The rows lie along a hidden order. The number after each row says roughly how far along it the row is, from 0 to 12. A new part has a new order.
In the rows, 100 means zero.
[109  95 114  90  93 100 107  86  98  96 107 104 108  79 105 116 105 102
  89  91  97 104 102  90  99 103  88 100  87  94 112 107 105 105 101 113
 109  99  90  86 102 111 106  93  94  96 112 106  95  95  91  88  98 119
 104  78 105  96 105  99  92  93  90  98 120  98 120 107 115  94 106  97
  97 104 109 107  92 111 105  90 107  78  95 101 102 113  89  95  98  92
 104 100  93  91  88 107  99  94 116  81 103  85  98 102 114  85  97 108
  96 120 106 101  98  95  88  87  97  93 106 107  99  94 111 103  87  97
 108 114 106 105 102  98  89 104  95  85  91  78 103 100  95 103  96 100
 111 109 110  87 104  91  82  90 116  98 115 102  96  94 109 104  92 106
  95 105  99 110  95  75  97 104 113 110 108  98 110 113 108 106 100  82
 103  86 124  98 104  91  88  98  94 113 102  91 106  97 100  98 105  87
  96 100 108 111  89  93 103 105 101 100  96  98  98 100  76  98  99  82
 100  98 134 119  89 104 110 104 104 104 102  91 101 111 103 104  97 117
  91  97  97  88 104  92  85 102 112 100  81  89  96  95 112  81  90  83
 120 101  88  92 113  79  92 109  94 102  92  94 105  92 107 120 101  89
  99  95  98 120 120  97 105 109 108 104 109  98 120 103  92 100 101 109
 109  98 104 103 100 115  89 106  91  96  90 106  93 101  91  94  87] : 4
[117 100 114  95  95  97 108  97 103 111 109 102  91  94 106  92 103  91
  91  93 100 113  86  91  79 102 105  91  80 115  90 109  97 102 106 117
 106 105  94  78 113  96 118  74 100 102  98 118 103  93  90  99  97 105
  97  82  94 106 100  88 107  79 111 106 118  89 107  81 110  97  94 105
  95 110 108 103  84 133 107 103  84  81  87  95  98  92  81 112  95 112
 115 102  92  89  99  97  97  92 102  78 103  99 106  94 125 104  88 118
 106 128 110  96  84  91  86  85  93  96 106  99 103  81  91  79  78  98
 107 104 104  98  84  99  96  91  90  98  91  97 112  93  94  91  90 104
 112 156 113 109 134  95  77  93  78 106 106 101 100  98 105 111 102  96
 112 108  97  98  95  98  97 108 103 103 121  98 119  92  86 108  91  88
 101  93 107  87 109 112 101 107  93 103  99  99  84 104 101  96 103  84
  82  99  99  99 109  92  99 106  97 117  95  97 105  87  92  95 107  97
 118 114 123 121 101 109 111 109  74  85 131  96 101 117 101  93 103 112
 110 101  97 101  98  90  88  95 113 107 102  94  93 106 112  81  97  87
 116  94  83  80 109 104  95 108  84  80  88  97 101  97 113 101  89  90
 125  86 106 141 101  97  94 106 101  79  98 114 128 106  97  88  97 114
  99  97 112 107 105 104  78 106  92  99  97 100  99 102  88  97 110] : 5
[115 102 105  76  94 109 105  89  93 110 121 112  97 100 110 102  96 106
 100  89 104 108  87  87  73  77 112  86  61 109 111 136  95  94 131 113
 113 116  82  62  99 111 146  79 101  94 116 116 105  91 101  96  93  92
  77  86 113 121  94  89 101 108 101  89 125 105 126  99  97  78 118  89
  92  98 119 109  89 159 133  90  94  70  90 114  94  99  86 105  91  98
 108 105  97  87  93 117  89  81 126  95 114  79 124  80 139 100  88 118
  95 149 114  98  80  80  50  84  96 106 108 109 100  73  74  83  71 104
 116 100 103 104  97 101  85 108  89  91  84 119 123  99  94 121  88 119
 114 139 122 107 146  74  78  77  94 103 127 103 110  88 114 118 112  92
 106 115  95 112  85  80 120 118 111 122 133  95 126  89 101 100  95  91
 111  88 144  90 110  94  88 103  74  71 115  93  63 114  79  94  99  71
  84 107  82 119 102  88  89 101  96 111  84  96  94  87  73 120  94  91
 115 119 150 108  80 114 112 105  80  73 133  79  99 109  97 106  98 129
  99  89 101  98  95  76  89  97 121 101 126  85 105 107 111  86  78  86
 129 102  76  76 121  88  93 114  73  80  99  92 111  67 118 122  92  64
 110  62 102 151 109 100 103 105 112 101 100 109 134  96  89  87  93  99
 102  90 102 128 108 101  75 104  95  91  85 105  90 111  89 107 109] : 0
[100  90 109 111 101  90 105  80 108  84  83  97 113  75  95 116 108 110
  84 100  94  88 118  96 130 119  74 112 112  91 112  84 111  98  84 105
  97  80  91 125 101 104  64 118  77  97 109  93  86  96 103  83 105 121
 119  77 108  64 112 111  87  99  72 102 111  96 121 117 123 108  96 104
 107 108  93  92  99  40  78  92 116  97 101  91 117 107 103  84 105  79
  90  93 101  95  90  91 104 110 107  78  93  91  65 118  83  75 103  96
  93  81  92 112 112 107 109 103  98  92  95 106  96 132 146 126 115  87
 101 131 107 104 108  95  96 100 103  90 106  44  85  97  99  88 102  85
 100  76  92  65  71 111  95 110 133  94 102 100  82  91  89  85  66 121
  82 100 108 104  99  74  67  95 118  96  74  98  86 137 110 115 100  81
  99  92 109 111  95  86  97  89 113 143 101  95 141  88 110 104 115 109
 122 106 123 104  80 103 110 105 106  85 101  99 101 107  80  87  99  80
  74  78  85 127  96  91 101  98 129 127  40 109 110 103  98 100  95 112
  86  99 106  76 121 110  96 102  95  93  67 103  92  94 107  96 106  78
  89  99 112 110  98  70  90 106 119 124  86 103 104 111  91 103 113 114
  75 126  96  59 133 100 106 105 106 100 116  84 101 111 104 129 110 116
 114 107  96  82  90 122 108 107  90  98  91 102  75  88 101  86  72] : 10
[107  89 109 135  98  82 110  72  98  71  71  97 115  64  91 116 119  90
  72 106  89 101 137 102 131 115  57 124 134  74 127  89 114  78  80 114
  97  58 102 143 104  90  58 128  76  92 104  82  82 100 117  79 125 131
 115  71  99  74 117 106  90 106  64 101 110 105 135 122 126 115  92 113
 110 107  82  82  98  36  79 103 126 103 111  76 118 116  98  83 105  77
  89  94 100  90  86  88 110 117 130  63  93 101  60 136  79  65 109  95
  87  74  87 114 114 111 114 112  98  85  78  93  99 143 152 132 133  90
 108 130 110 103 106  96  97 106 103  84 111   0  74 103  88  92  97  65
  99  58  86  59  80 117 102 116 151  93  93  97  76  92  84  87  52 134
  69  99 113 105 104  71  56  88 118  97  70  98  64 140 108 129  99  61
  99  83 115 106  94  68  99  79 115 167  95  82 148  82  97 107 116 129
 140 108 130 105  68 106 122 108  98  74 110 103 110 110  63  81  96  79
  62  69  61 129 104  96 102 104 154 141  23 111 113  92  95  99  98 117
  83  84 133  70 117 112  84 106  92  85  36 102  87  91 108  97  99  69
  83  87 115 113  83  60  85 104 120 141  93 112 102 134  88  88 128 128
  58 140  98  22 133  94 110 111 108 111 113  76 108 112  97 154 111 128
 126  81 102  46  82 135 108 107  96 102 100 113  66  73  97  83  61] : 12
[109  99 118 102  88  91 104  85 102  90  89 106 110  72 110 112 110 101
  87  93  89  97 113  91 113 105  78 108  94  98 115  93 113 104  96 108
 112  83  93  91 101 111  91 105  88 102 114 111  84  96  79  84 109 138
 108  70 105  74 104 103  87  96  79 103 118  99 128 124 111 101 108 100
 101 107 105 106  96  70 103  96 105  88  95 100 111 121  85  84 104  88
 101  99  91  89  79  97 110 103 107  79 102  85  88 119 107  75  96 105
  96 108 106 101 120  95 100  92  98  85 112 108  95 107 124 105 102  97
 109 126 101 103 104  97  90 102  95  78  93  64 100 104 102 102  95  84
 109 101 100  80  90  99  83 108 120  95 112  99  82  83 102  95  73 108
  85 101 101 108  97  83  92  97 119 103  98  99  97 130 111 117  99  76
 102  85 151 102 101  79  88  90 105 125 102  85 117  85 108 100 114  98
 109 109 108 113  78  94 105 106 102  98 102  99 105  99  79  91 101  87
  87  87 112 125  97 103 108 109 125 121  72  87 105  99 100 111  97 123
  86  96 103  79 104  98  89 106 108  97  90  92  92 101 109  78  88  74
 106  97 103 101 123  74  92 117 106 106  90 102 108 104 114 120 113 101
  93 111  98 101 127 105 109 113 106 110 108  93 109 107  94 118 103 121
 113  93 102  89  96 117  94 107  93 101  90 107  81  96  93  93  83] : 6
[104  91 105  90  99  94 104  69  96  74  98  99 131  81 110 121 109 107
  92  87  96 101 115 102 110  90  87 104 102  83 126 110 103  97  92 107
 103  92  89 106  87 123  86 116  86  95 118  88  81 103 107  92  98 110
  99  79 112  95 106 110  86 112  59  86 106 110 126 120 102  90 117  88
 100  93  98 101 106  46  95  80 116  89 106 102 104 123 102  81 101  70
  80  96 109  94  95 115 107  93 138  90  98  88  99 109  99  75 105  94
  92  94  97 105 107  96  91 105 108  94  92 103 102 119 120 132 113 101
 103 111 109 105 115  98  92 113 109  85  98  60  95 104  93 126 103  97
 101  54 107  89  80  93  99  91 134  88 113 102  90  90 115  99  86 101
  70  96 101 115  91  53 104  98 125 116 109  98  93 136 129 112 110  80
 107  85 117 112  95  73  81  90 101 124 106  81 113 103  98 101 106 105
 115 103  97 120  79  93 102 101 103  93  84 104  97 102  66  93  81  78
  80  82 101 116  77  84 105  95 133 112  57  95  94 100 107 111  95 118
  80  93 109  83 110  99  94 118 101  89  74  90 100  96 114 102  89  86
 105 107 106 110 100  56  98  97 116 130 113  92 105  98  93 115 107  86
  70 112  93  43 132  93 112 100 107 135 116  86 112 101  93 112 107 101
 126  82  91 101  90 122 109 106  95  98  90 101  75  91  99 108  74] : 4
[104  96 112 122  96  91 108  99 104  95  76 100 109  68  93 114 101  99
  89 106  89  96 126  91 119 113  82 126  93  83 110  62 119 101  96 108
  98  84  94  97  95 103  91 116  82 106 108 105  88  90  87  84 105 127
 115  81 104  77  99  91  91  81  87 112 115  97 114 108 115 104 102 104
 104 122 104  99  97  66  82  98 106  96 110  89 112 104 107  89 108  85
 112 104  84  93  84  86 107 112  96  80 103  87  70 116  92  87 111  99
 100  83  88  98 110  96  96  89 103  84 107  97  95 114 138 111 100  90
 104 142 102 106 111  97  93  99  96  86  99  42 100 101 104  87 105  79
  94 111  88  75  62 105  77 109 114 103 101  98  89 100  94  88  82 103
  80 108 110  86  99  89  72  95 106 100  76  94  91 125 102 114 103  82
  96 100 135 105  98  85  95  82 108 122  86 101 129  78 115 102 104  99
  97 104 112  99  96 102 106 105 112  81 102  93  94  99  87  96 103  67
  99  92  96 126  96  98 108 108 118 115  70 102 109  94  94 104  96  99
  86  95  90  72 114  99  88  98 111  99  77  99  88  92  97  76  99  84
 108 109 103  87 126  63  92 118 103 118  74 102 111 116 111  93 116 119
 103 123  97 122 130 102 100 101 109 105 114  88  76 103 102 136 103 109
 103 112 107  96  96 108 104 106  94 105  90 104  90  95 104  84  82] : 9
[ 97  93 110 110  99  93 104  92 111  90  83  93 113  80  95 117 106 119
  87  98  94  81 115  91 127 118  77 109 111  96 111  78 116  98  82 105
  92  88  94 121  98 107  73 114  78  92 111  93  83  94 107  86 102 120
 116  73 113  76 107 109  89  99  76 102 114  96 114 123 117 114 100 106
 105 105  97  94  98  51  87  94 115  97  94  94 115 107 106  83 107  83
  97  92  99  96  86  93 103 113  96  84  91  87  76 117  85  81 105  96
  94  81  92 111 111 104 102  97  96  90 102 111  95 122 147 126 112  89
  99 136 107 104 103  94 101  97 101  90 102  45  90  97 102  87 102  87
  96  87  92  73  76 112  94 107 129  98 103  98  86  87  88  84  71 117
  75  99 108 103 101  73  80 101 116  95  69  96  86 129 109 110  98  85
  99  92 111 115  96  93 100  90 110 136 106  95 128  90 109 104 114 107
 118 112 121 105  89 106 107 101 107  85 102  96  96 106  95  92 102  83
  85  85  88 124  96  92 103  98 119 125  47 104 108 101  99  99  96 105
  91 101  97  80 122 105  98  95  94  98  74 105  87  94 108  97 107  81
  88 107 107 105 101  56  88 107 114 115  81 102 107  98  97 106 119 118
  78 120  95  79 121 104 101 102 110  92 118  87  88 108 105 123 109 115
 111 112  90  90  93 117 107 104  89  98  85 102  84  95 101  84  79] : 10
[107  97 111 118  98  93 105 105 107 104  87  96  96  85 101  96 104  91
  85  98  96  97 108  97 108 120  87 105 104 107  87  84 109 104  96 102
  96  88  99  97 115  90  84  95  94 110  99 120  95  93  84  96 103 128
 110  86  92  79 108  89 101  79 106 116 109  82 106 100 116 110  90 110
 102 120  98 100  87  99  92 106  96  92  95  89 106  94  91 105 101 114
 118 106  90  96  94  85  99 108  83  72  99 103  79 119  99  94 102 106
 106  97  98 100 105 104 112  90  94  88 109 101 100 100 110  91  95  92
 102 122 100 100  83  99 100  86  94  99 103  83 100  96 101  77 100  88
 104 129 101 100  93 110  84 108  93 106  96  96  86 100 101  95  83 103
 106 105 104  92 105 110  75  97 100  89  98 100  98 104  87 112  93  88
  94 103  86  96 102 109 106  99 107 124  99 102 116  86 116 100 105  96
  98  93 110  89  98  99 107 106 103 104 106  99 106  99 106  88 106  90
 102 104  97 121 114 104 108 109  89 106  94 108 108 108  99  95 103 101
  99 107  87  91 106 106  94  98 104 103  82  94  90 101 100  85 106  86
 101 100  95  91 111 102  94 110  99  97  81  99  99 114 114 100 101 116
 112 108 103 114 106 104  95 106  94  80  96 100 101 111 106 115 101 114
  99 110 107  85 100 107  96 107  94 104 101  98 100  97  96  87  97] : 9
[102  93 105 106 103  92 105  80 103  80  86  87 125  85  94 127 107 114
  89  93  95  94 118 100 122 103  81 110 118  81 127 102 109  89  83 107
  99  84  90 130  87 114  76 120  78  90 115  77  83  97 120  88 101 112
 103  75 113  88 103 109  92 115  55  87 113 109 122 122 105  99 109  96
 105  95  96  93 103  52  91  85 122  94 105  95 112 110 107  84 103  70
  80  95 106  93  94 111 102 102 131  91  94  87  84 109  87  83 110  95
  91  84  88 111 104 101  89 106 104  99  88 102 100 125 135 130 113  91
 101 123 108 104 110  96  99 107 107  85 101  51  94 101  92 102 104  88
  94  63 100  79  89 102 102  95 137  92 103  99  94  95 101  88  78 111
  67 101 107 108  98  55  86 100 124 109  78  96  82 120 122 112 104  83
 106  83 111 118  95  79  93  84 103 120 107  84 118  99  94 104 110 114
 124 115 107 113  77 101 106  98 105  81  89  99  95 104  70  93  81  80
  71  82  89 114  80  79 106  94 136 111  54 103 103  95 101 102  96 113
  83  89 109  83 120  99  95 113  94  92  70  99  95  93 112 109  99  82
  88 110 109 108  92  56  91  96 120 133  99  97 106 106  90 100 112 105
  70 117  93  49 125  96 105  98 109 117 118  84 101 105 100 121 110 105
 121  92  88  98  85 119 111 107  94  98  85 100  76  89 100  97  77] : 7
[114  97 116  94  97  96 108  95 104 107 103 102  93  87 105  94 104  95
  89  92 100 107  95  92  89 110 100  90  81 113  94 107  99 107 103 115
 102  98  95  87 115  97 111  76  97 101 100 119 102  92  94  96  96 127
 103  78  96  94 104  91 102  85 108 106 118  87 109  93 116 100  93 109
  98 111 103 104  83 135 102 101  93  78  87  95 104  95  86 108  95 115
 113 102  94  92  97  96  96  95 101  79 101  93 101 104 119  96  93 113
 103 120 108  99  90  96  93  84  94  97 107 106 102  84  99  83  80  95
 107 108 104 101  86  98  96  93  92  95  94  92 107  94  94  86  92 102
 111 144 111  97 120  97  81  94  88 105 106 101  94  99 107 114 102 103
 113 106  98 101  95  94  92 106 106 102 103  99 116  95  91 101  92  85
  99  94 111  91 107 108 100 106  93 104 101  98  93  99 106  97 104  84
  88  96 105  98 104  92 101 107  99 111  96  98 104  96  97  94 105  88
 110 110 117 121 100 110 110 106  81  92 119  99 104 118 101  94 102 113
 104 103  92  87 106  94  87  95 113 104  91  92  94 105 110  83  98  89
 114  95  83  84 108  97  92 107  93  85  85  90 101  97 110 109  95  96
 118  85 104 137 101  98  97 108 101  81  99 104 127 107  96  98  95 118
 101 100 107 104 103 111  83 108  92  97  94 101  99 101  90  93  97] : 6
[100  92 108 119  99  92 103  83 109  85  81  91 115  80  97 123 109 120
  82  94  92  81 114  94 128 115  67 111 127  93 118  92 117  89  76 106
  92  78  94 130  97 104  63 117  77  88 105  88  59  94 116  84 108 123
 114  69 114  69 109 110  88 111  66 100 119 103 121 130 121 111  98 105
 109 100  93  89  98  13  89  98 119  99  94  90 120 110 100  85 105  81
  87  90 101  90  86  97 103 114 108  81  91  90  68 118  80  74 104  97
  90  79  93 114 113 105  99 104  96  98  94 110  95 126 146 127 116  84
 102 126 106 103 102  94 104  98 104  88 104  36  84  97  96  90 101  86
  98  85  93  70  85 114 103 108 138  96 100  96  84  82  85  83  66 121
  70 102 112 109 104  69  71 102 122  93  71  97  86 134 109 115  96  80
 103  86 120 119  95  89 101  86 109 140 110  90 131  93 100 106 118 114
 132 118 124 109  74 107 111 104 103  85 103  98 102 109  78  92  99  84
  70  85  85 123  97  90 102 100 136 137  34 106 110  96  97  98  98 112
  86  95 108  82 121 107  97  99  91  96  71 105  89  94 111 106 103  78
  80 102 110 110  90  74  85 105 117 122  88 106 105 105  93 106 123 119
  72 122  95  60 120 105 101 107 111  91 116  87 101 106 104 133 113 119
 114  99  88  80  87 120 109 105  91  98  85 102  72  89 100  83  72] : 10
